Below is a small trained network, with its code and all its weights. Each question gives an input and a class and asks what happens when units are switched off, that is, made to give their printed mean instead of their output.

import numpy as np


def w(rows, s, z=0):
    codes = np.array(rows[::2]) - 128.0
    scale = np.full(codes.shape[1], s)
    scale[-1] = z or s
    return codes * scale


def f(y):
    return np.maximum(y, 0)


def log_softmax(a):
    a = a - a.max(-1, keepdims=True)
    return a - np.log(np.exp(a).sum(-1, keepdims=True))


def net(x, mask):
    res = np.array(x, float).reshape(1, 6) / 4 @ E
    y = f(res @ A[0][:, :-1].T + A[0][:, -1])
    res = res + np.where(mask, y, B[0][:, -1]) @ B[0][:, :-1]
    return log_softmax(res[-1] @ U[:, :-1].T + U[:, -1])


A, B = {}, {}
E = w([
[128,129,128,128],'x0',
[75,182,130,78],'x1',
[107,121,27,122],'x2',
[128,128,127,127],'x3',
[245,172,109,86],'x4',
[132,77,146,31],'x5',
],0.011)
A[0] = w([
[139,136,192,137,27],'neuron 1',
[167,86,113,34,80],'neuron 2',
[126,119,70,144,94],'neuron 3',
[125,121,86,125,31],'neuron 4',
[79,93,149,156,1],'neuron 5',
[210,201,93,92,93],'neuron 6',
[140,155,127,149,109],'neuron 7',
[95,123,43,115,70],'neuron 8',
[173,123,121,135,122],'neuron 9',
[126,217,109,158,100],'neuron 10',
[147,139,197,142,78],'neuron 11',
[149,213,123,88,90],'neuron 12',
[100,129,90,119,110],'neuron 13',
[153,134,115,195,130],'neuron 14',
[143,119,195,120,126],'neuron 15',
[132,142,178,129,59],'neuron 16',
[141,52,153,72,69],'neuron 17',
[93,180,232,134,114],'neuron 18',
[146,172,132,169,95],'neuron 19',
[180,179,115,111,93],'neuron 20',
[113,180,149,113,121],'neuron 21',
[150,180,129,209,83],'neuron 22',
[120,145,27,113,92],'neuron 23',
[174,184,114,132,88],'neuron 24',
[187,33,125,180,37],'neuron 25',
[109,106,22,95,108],'neuron 26',
[128,164,123,160,36],'neuron 27',
[6,105,142,167,40],'neuron 28',
[136,107,78,135,87],'neuron 29',
[172,90,132,158,77],'neuron 30',
[127,174,165,124,90],'neuron 31',
[200,129,114,120,57],'neuron 32',
[102,152,120,190,102],'neuron 33',
[73,215,117,68,79],'neuron 34',
[114,76,120,65,51],'neuron 35',
[102,236,138,75,47],'neuron 36',
],0.014,0.0094)
B[0] = w([
[162,137,168,136,152],'neuron 1',
[112,150,125,102,217],'neuron 2',
[144,137,153,131,175],'neuron 3',
[144,139,152,152,133],'neuron 4',
[125,81,166,133,158],'neuron 5',
[116,87,171,130,234],'neuron 6',
[124,140,116,115,154],'neuron 7',
[173,129,160,139,194],'neuron 8',
[111,117,120,143,176],'neuron 9',
[95,161,123,79,201],'neuron 10',
[185,149,158,145,182],'neuron 11',
[110,114,121,156,187],'neuron 12',
[156,124,131,140,170],'neuron 13',
[117,150,128,96,213],'neuron 14',
[163,145,126,140,203],'neuron 15',
[158,129,145,130,149],'neuron 16',
[100,161,145,80,200],'neuron 17',
[164,134,120,146,226],'neuron 18',
[121,131,121,91,174],'neuron 19',
[121,80,172,129,190],'neuron 20',
[131,126,101,136,166],'neuron 21',
[112,149,144,89,214],'neuron 22',
[168,137,148,138,207],'neuron 23',
[121,86,146,118,182],'neuron 24',
[128,133,8,143,202],'neuron 25',
[155,158,161,146,223],'neuron 26',
[112,135,136,99,140],'neuron 27',
[116,89,156,126,254],'neuron 28',
[148,146,149,145,159],'neuron 29',
[125,111,62,134,170],'neuron 30',
[144,132,122,139,156],'neuron 31',
[115,97,143,133,179],'neuron 32',
[116,126,140,86,207],'neuron 33',
[135,116,50,154,196],'neuron 34',
[120,139,125,84,170],'neuron 35',
[126,112,73,132,182],'neuron 36',
],0.016,0.0084)
U = w([
[63,6,185,140,76],'0',
[187,188,174,166,74],'1',
[46,188,134,38,78],'2',
[90,100,37,164,159],'3',
[78,139,135,138,248],'4',
],0.011,0.015)

Each question gives the input, the list of numbers given to net, and the class t.
The units are the neurons (one row each of A and B). Each row of codes is followed by its name. A weight is (code - 128) times the scale printed after its matrix; where a second scale follows, it is the last column's (A, B and U).
mask holds one flag per neuron, in row order. A switched-off neuron (its flag False) gives its mean, the last column of its row in B, instead of its output. The means were averaged over made-up inputs and are rounded, as every weight is.
A unit's drop is (log p(t) with every unit on - log p(t) with that unit switched off) / (log p(t) with every unit on - log p(t) with every unit switched off).
The circuit of an input: a set's keep is (log p(t) with only the set's units on - log p(t) with every unit switched off) / (log p(t) with every unit on - log p(t) with every unit switched off). Starting from the 12 units with the biggest drops (on a tie, the unit counted first), units are removed one at a time, each time the one whose removal leaves the highest keep (on an exact tie, the one counted first), for as long as the keep stays at least 0.8.
circuit, biggest first: the units of the circuit, biggest drop first
k most important neurons: the k neurons with the biggest drops, biggest first
drop when u is switched off: that unit's drop, to one decimal
input [-5,2,6,-7,-8,-3], class 0: circuit, biggest first => (neuron 28)
input [-3,-1,1,-1,5,-6], class 2: circuit, biggest first => (neuron 10; neuron 22)
input [-3,-7,2,7,7,0], class 0: 2 most important neurons => (neuron 6; neuron 20)
input [-2,8,-7,8,-6,-4], class 3: circuit, biggest first => (neuron 34; neuron 36)
input [5,0,-1,-1,-7,8], class 2: 4 most important neurons => (neuron 17; neuron 35; neuron 6; neuron 20)
input [6,-7,0,-3,7,-7], class 0: 2 most important neurons => (neuron 6; neuron 20)
input [2,4,6,7,5,-4], class 1: 3 most important neurons => (neuron 23; neuron 26; neuron 8)
input [8,-8,3,2,-6,8], class 2: 2 most important neurons => (neuron 17; neuron 35)
input [4,8,7,-1,-2,-2], class 3: 3 most important neurons => (neuron 34; neuron 36; neuron 11)
input [4,6,6,5,8,-5], class 0: circuit, biggest first => (neuron 6; neuron 20)
input [2,8,-8,8,0,-2], class 1: 2 most important neurons => (neuron 11; neuron 18)
input [5,8,-1,8,-5,-7], class 3: 3 most important neurons => (neuron 34; neuron 36; neuron 18)
input [1,-2,4,7,-5,8], class 2: 2 most important neurons => (neuron 17; neuron 35)
input [4,4,8,6,4,-6], class 1: circuit, biggest first => (neuron 23)
input [5,3,-6,3,-3,-8], class 2: 2 most important neurons => (neuron 10; neuron 22)
input [1,4,5,2,3,-5], class 1: 4 most important neurons => (neuron 23; neuron 26; neuron 8; neuron 25)
input [8,5,7,-5,8,-2], class 0: 3 most important neurons => (neuron 6; neuron 20; neuron 24)
input [-3,0,-2,1,7,-8], class 2: 3 most important neurons => (neuron 10; neuron 22; neuron 14)
input [0,0,5,-4,-5,7], class 2: 2 most important neurons => (neuron 35; neuron 17)
input [-7,-8,2,3,-1,5], class 3: circuit, biggest first => (neuron 25)
input [-5,6,-4,-4,3,-5], class 3: drop when neuron 36 is switched off => 0.4
input [1,-5,7,-6,4,-3], class 1: drop when neuron 23 is switched off => 0.2
input [-2,6,-3,-6,5,-4], class 3: drop when neuron 21 is switched off => 0.1
input [8,-6,-3,-3,6,-7], class 4: drop when neuron 6 is switched off => 0.2
